Group and class of each row
[  2   2   1   3   3 -11  -9  -2  -6   8  11  -2   0   3   2   2   3  -6
   2   3   2   2  -7   0   2  -5   1 -18   2  -6   4]
niba.[79]
[ -6   3   1   1   0   1   5   1   2  -2   0 -10   5   2  -7  -2   3 -15
  -1  -1   7  -1   1   2   3  -5   3  15  -2  -2  -2]
vav.[82]
[ -3   1   4   4   7  -5 -17   5  -4  14   3 -25   0   0   5  -1   1  -3
   4   3 -45   2  -6  -6   2  -5  -1 -10   5 -12   4]
niba.[79]
[  3   0   2  -3   1  -8 -14  -3  -8  26  -1 -27   0  -1   0  -4   2  -3
   5   3 -23   2  -2  -5   2   7   0 -29   2  -3  -3]
Gupa.[73]
[  3   0  -3  -1  -1  -6   1  -3  -4   1  -3   4   3   1  -3   0   1  -8
   4   1 -22   1  -1  -1  -1   5  18   5   1   3   2]
Gupa.[73]
[ -2   1   5   0   6  -3 -12  -1  -4   5  11 -22   0   1   1   0   1  -6
  -2   1 -30   1  -8   0   2  -8  -2   1   3  -9   4]
niba.[79]
[ -6   0  -4   5   7  -2 -16  -2  -6   9   6  -4   0   1   7   2   3 -10
  -5   2 -15   1  -8   2   3  -4   0  -7  -5 -13  -2]
niba.[79]
[ -4   3   1   7   0  -7  -1   1   2   5  -1 -14   2   5   3   0   8 -11
   3   1   7  -3  -2   0   0  -8  13 -17   0  -7   4]
niba.[81]
[-3  1  1  1 -1  3  5  2 -4  2  5  5  2  0 -7 -3  1 -1 -2 -2 17  0  4  7
  1 -3 -4 11 -5  0 -4]
vav.[63]
[  0   4   4  -2   1  -5  -4   0  -2  17  -3 -21   1  -2  -6  -3  -3  -3
   2  -1  17   1  -6  -1   4  -1  -6 -10   2   2   1]
vav.[82]
[ -5  -1  -1   0  -1   3   0  -2  -1   7  -9 -20   3   0  -6  -3   1  -3
   2  -4 -56   1   8   3   3   2  17  15   1  -2   1]
Gupa.[73]
[ -1   2   4  -4   0   1  -2  -4  -5  16 -17 -49   0  10   4  -1  13 -14
   3   1  -2  -3 -14  -3  -1  -5   9 -15   7  -2   3]
Rog.[71]
[ -8   1   3   1   3   4   3  -1 -11  10 -10 -26   3   5   2   0   8  -4
   0  -1   0  -2  -8   4   1  -3   0 -10   2  -1  -3]
Rog.[71]
[ -1  -2   3   8  10  -1 -16  -5 -11  19   0 -56   2   2   7  -3   4  10
  -1   5 -56   1  -1   7   2  -6 -11  -3   7 -10   1]
niba.[81]
[ -1   4   5  -2   1   2  -7  -1  -3  13  -7 -30   0   1   2  -1   4 -14
   3   2  18  -4  -9  -1   0  -1  -8  -5   4  -2  -1]
Rog.[77]
[  3  -3  -1  -1   1  -3  -7   0  -9  15  -2 -27   2   0  -1   2   0   0
   3   5 -52   2   0  -1  -1   7  -4   7   4  -1   0]
Gupa.[64]
[ -1   2   5   1   2  -1  -4  -2  -7  27 -17 -40   3   0   6  -2   3  -2
   3   3  13  -4 -13   0   0   3 -19 -13  -3   1  -7]
Rog.[71]
[  3   3  -5   2  -4 -11  -3   1   4  12   2  33   0  -1   1   3  -2  -8
   1  -4  56   1  -4  -5   3  -3  13 -15  -8   6  -3]
niba.[81]
[  5  -1  -1  -3   3  -8 -14  -1 -12  29  -3 -29   0  -5  -4  -2  -9  12
   3   0 -38   4   1  -2   5  10  -6  -8   1   0  -3]
Gupa.[64]
[  0   1   3   5   5  -7 -13   2   0  19   3 -36   1   1   1  -3   0  -3
   2   2 -21   0  -3   0   2  -7  -1 -12   5  -4   3]
niba.[81]
[ -4  -1  -4   5   3   0 -13  -1   3  17  -8 -19   2  -5   1   1  -8   2
   1   1 -44   1   9   0   2  12   1  -2  -3   1  -2]
Gupa.[64]
[  2   2   8  -5   5   5 -12  -2 -10  30 -11 -56   0   2   6  -2   3  -1
   0   7   3  -3 -12  -4  -2   6 -32 -40   6  -2  -5]
Rog.[77]
[ -7   6  -4  10  -5 -14  -3   0  20   7  -1  48   1  -3   8   2   2 -27
   2   2  56  -2  -8  -7   1  -5  17 -20 -16   3  -2]
niba.[81]
[ -6   4   0  10   7  -7 -10   0  -8   3   7 -10   3   2   4  -1   1 -10
   2   3 -44   0  -7   4   2  -9   4   7  -1 -13   4]
niba.[79]
[  1   3   5   2   5 -14 -12  -2  -8  14   3 -15  -1  -2   0   0  -4  -1
   3   2  -1   1 -14  -3   1  -2  -5 -31   0  -6   1]
niba.[79]
[ -1   4   2   6   4 -13  -6  -3  -4  13  -2 -14   0   4   4   0   4 -12
   3   1  10   0 -10   0   2  -2   3 -25   2  -5   2]
niba.[81]
[  2   1   4   0   3   5  -4  -3  -1  19  -9 -33   1   1   6  -1   2  -1
   2   0  -9  -5  -6  -2   2  -2 -11 -17   5  -1   3]
Rog.[77]
[  6   2   8  -1   5   0  -8   0  -3  22   0 -41  -1   0   5  -3   3  -4
   1   4   9  -2  -9  -4   1  -4 -19 -19   7  -1   3]
Rog.[77]
[  5   1   2   2   1   0  11  -2  -5   1  -6 -12   3   4   3  -3   9   0
   1   1 -21  -3  -5   1  -2  -7   4  16   6   5   2]
Rog.[71]
[ -4   2   4   1   1  -1   6  -1  -5  10 -17 -26   2   4   7  -3  12 -15
   4   1   2  -4 -13   0   0  -7   3  15   1  -2  -1]
Rog.[71]
